Below are the code and all the weights of a small trained network. Each question names an input and a class and asks about switching units off, where a switched-off unit gives its printed mean instead of its output.

import numpy as np


def w(rows, s, z=0):
    codes = np.array(rows[::2]) - 128.0
    scale = np.full(codes.shape[1], s)
    scale[-1] = z or s
    return codes * scale


def f(y):
    return np.maximum(y, 0)


def log_softmax(a):
    a = a - a.max(-1, keepdims=True)
    return a - np.log(np.exp(a).sum(-1, keepdims=True))


def net(x, mask):
    res = np.array(x, float).reshape(1, 3) / 4 @ E
    y = f(res @ A[0][:, :-1].T + A[0][:, -1])
    res = res + np.where(mask, y, B[0][:, -1]) @ B[0][:, :-1]
    return log_softmax(res[-1] @ U[:, :-1].T + U[:, -1])


A, B = {}, {}
E = w([
[54,211,84,31,114,72,154,151,159],'x0',
[150,68,103,56,139,96,67,70,145],'x1',
[154,69,154,63,74,184,179,190,248],'x2',
],0.014)
A[0] = w([
[155,96,102,158,128,110,117,148,123,76],'N1',
[188,91,163,140,126,120,130,86,121,77],'N2',
[73,170,164,183,110,185,175,187,105,153],'N3',
[171,91,140,193,116,116,69,124,128,189],'N4',
[189,93,177,172,144,166,112,136,96,73],'N5',
[151,82,162,95,26,212,147,142,176,122],'N6',
[151,94,95,95,105,119,78,105,138,133],'N7',
[92,166,95,71,170,59,123,151,129,117],'N8',
[102,88,133,119,161,102,115,122,143,255],'N9',
[108,158,120,166,138,107,131,49,82,97],'N10',
[68,161,63,75,84,99,139,149,140,78],'N11',
[155,205,160,167,160,110,9,97,47,78],'N12',
[147,83,119,71,145,94,70,90,124,65],'N13',
],0.013,0.0077)
B[0] = w([
[213,185,132,135,92,107,62,128,87,145],'N1',
[243,173,104,190,95,85,134,120,53,173],'N2',
[33,1,123,120,102,134,233,169,69,227],'N3',
[182,190,59,193,147,129,192,95,181,206],'N4',
[176,191,41,177,31,76,126,42,152,204],'N5',
[110,248,206,202,171,142,58,202,177,255],'N6',
[26,72,147,134,111,206,213,149,11,180],'N7',
[187,171,118,190,105,67,164,126,184,206],'N8',
[96,46,137,209,240,146,239,148,108,181],'N9',
[95,104,232,132,140,204,107,194,174,197],'N10',
[145,212,79,164,78,59,105,153,139,205],'N11',
[161,197,205,127,144,125,85,167,143,236],'N12',
[82,140,183,212,23,214,207,100,105,188],'N13',
],0.0076,0.02)
U = w([
[149,192,238,136,129,169,12,190,179,110],'0',
[194,191,14,170,57,36,130,100,157,96],'1',
[97,77,155,147,48,191,238,142,65,99],'2',
[120,127,88,169,254,129,175,133,159,247],'3',
[125,116,62,90,188,151,60,66,176,102],'4',
[146,41,69,27,218,151,147,83,92,104],'5',
],0.0078,0.012)

Each question gives the input, the list of numbers given to net, and the class t.
The units are the neurons (one row each of A and B). Each row of codes is followed by its name. A weight is (code - 128) times the scale printed after its matrix; where a second scale follows, it is the last column's (A, B and U).
mask holds one flag per neuron, in row order. A switched-off neuron (its flag False) gives its mean, the last column of its row in B, instead of its output. The means were averaged over made-up inputs and are rounded, as every weight is.
A unit's drop is (log p(t) with every unit on - log p(t) with that unit switched off) / (log p(t) with every unit on - log p(t) with every unit switched off).
The circuit of an input: a set's keep is (log p(t) with only the set's units on - log p(t) with every unit switched off) / (log p(t) with every unit on - log p(t) with every unit switched off). Starting from the 12 units with the biggest drops (on a tie, the unit counted first), units are removed one at a time, each time the one whose removal leaves the highest keep (on an exact tie, the one counted first), for as long as the keep stays at least 0.8.
units of the circuit, in order: the units of the circuit, biggest drop first
unit that matters most: the unit with the biggest drop
k most important neurons: the k neurons with the biggest drops, biggest first
drop of u: that unit's drop, to one decimal
input [0,8,-4], class 2: units of the circuit, in order -> [N13]
input [8,-6,2], class 1: 2 most important neurons -> [N11 N8]
input [3,6,5], class 2: 3 most important neurons -> [N7 N12 N13]
input [-7,0,-6], class 1: 3 most important neurons -> [N5 N4 N6]
input [2,-1,1], class 3: units of the circuit, in order -> [N5 N13 N12]
input [1,7,-5], class 2: 3 most important neurons -> [N6 N13 N7]
input [-1,2,2], class 3: 2 most important neurons -> [N3 N12]
input [-6,0,-6], class 0: 2 most important neurons -> [N12 N10]
input [-1,3,3], class 3: 4 most important neurons -> [N12 N3 N10 N9]
input [-2,4,-3], class 2: 2 most important neurons -> [N6 N13]
input [5,7,-3], class 2: 3 most important neurons -> [N13 N7 N5]
input [2,8,-5], class 2: 3 most important neurons -> [N13 N6 N7]
input [6,-6,-7], class 0: 2 most important neurons -> [N10 N12]
input [8,-4,3], class 1: unit that matters most -> N11
input [-8,-5,-7], class 1: 4 most important neurons -> [N5 N4 N6 N2]
input [5,-7,-3], class 2: 3 most important neurons -> [N3 N6 N5]
input [5,7,-5], class 2: drop of N6 -> 0.7
input [-3,3,-8], class 0: drop of N12 -> 0.4
input [-2,-3,-8], class 0: drop of N12 -> 0.3
input [-4,-7,-8], class 0: unit that matters most -> N12
